[ 0.87, -5.36,  3.01, -3.11,  2.55, -4.38, -2.63,  3.83] -> tal
[-1.75,  5.19,  1.27,  9.27, -3.24,  4.50, -6.57, -3.11] -> toso
[-2.46, -0.59, -2.33, -1.84, -0.91, -1.07,  1.54, -2.99] -> kado
[-4.07, -1.87, -3.83, -5.05,  0.20, -2.90,  5.61, -4.18] -> goka
[ 0.13, -4.91,  2.81, -3.06,  3.02, -4.19, -1.15,  2.86] -> gedu
[ 0.51, -0.08, -0.82, -0.39, -1.23,  0.16, -4.19,  0.07] -> vuva
[-1.11, -0.51, -0.49, -0.49, -0.20, -0.68,  0.02, -1.02] -> gimaf
[ 2.54, -7.58,  5.02, -4.44,  4.27, -5.94, -3.49,  6.93] -> Gizis
find: [-1.75,  5.19,  1.27]  toso
where: [-4.18]  goka, 7

[ 4.30, -0.99, -3.42,  3.22, -6.70,  0.82, -7.68, -1.98,  4.28, -7.85,
  4.69, -1.94, -3.17, -5.45, -1.78, -0.45,  2.73, -3.79,  0.38, -4.37,
 -7.29,  0.76, -2.60, -7.27, -0.04,  6.12, -3.32, -4.27,  2.56]  vuva
[-7.07,  8.17,  7.34,  3.84,  3.40,  8.05,  0.96,  3.35,  6.56,  0.01,
 -1.13, -2.42,  1.58,  3.94,  6.33, -5.34, -5.76, -9.30,  8.06, -4.09,
  2.23, -2.94,  1.19,  1.17,  0.24, -1.67, -1.39, -1.04, -0.95]  nipoz
[-7.07,  8.17,  7.34,  3.84,  3.40,  8.05,  0.96,  3.35,  6.56,  0.01,
 -1.13, -2.42,  1.58,  3.94,  6.33, -5.34, -5.76, -9.30,  8.06, -4.09,
  2.23,  6.84, -8.12, -1.71, -9.58, -3.83, -7.99,  6.77, -8.76]  kado
[-6.59,  7.71,  6.83,  4.11,  2.85,  7.27,  0.71,  2.32,  6.13, -0.24,
 -0.56, -3.16,  0.67,  3.92,  5.34, -4.44, -4.96, -8.81,  7.68, -4.63,
  1.98, -4.49, -8.23, -2.14, -9.28, -3.62, -7.22,  6.26, -8.25]  gedu
find: [-4.09,  2.23, -2.94,  1.19,  1.17,  0.24]  nipoz
where: [6.83]  gedu, 2
where: [-4.37]  vuva, 19

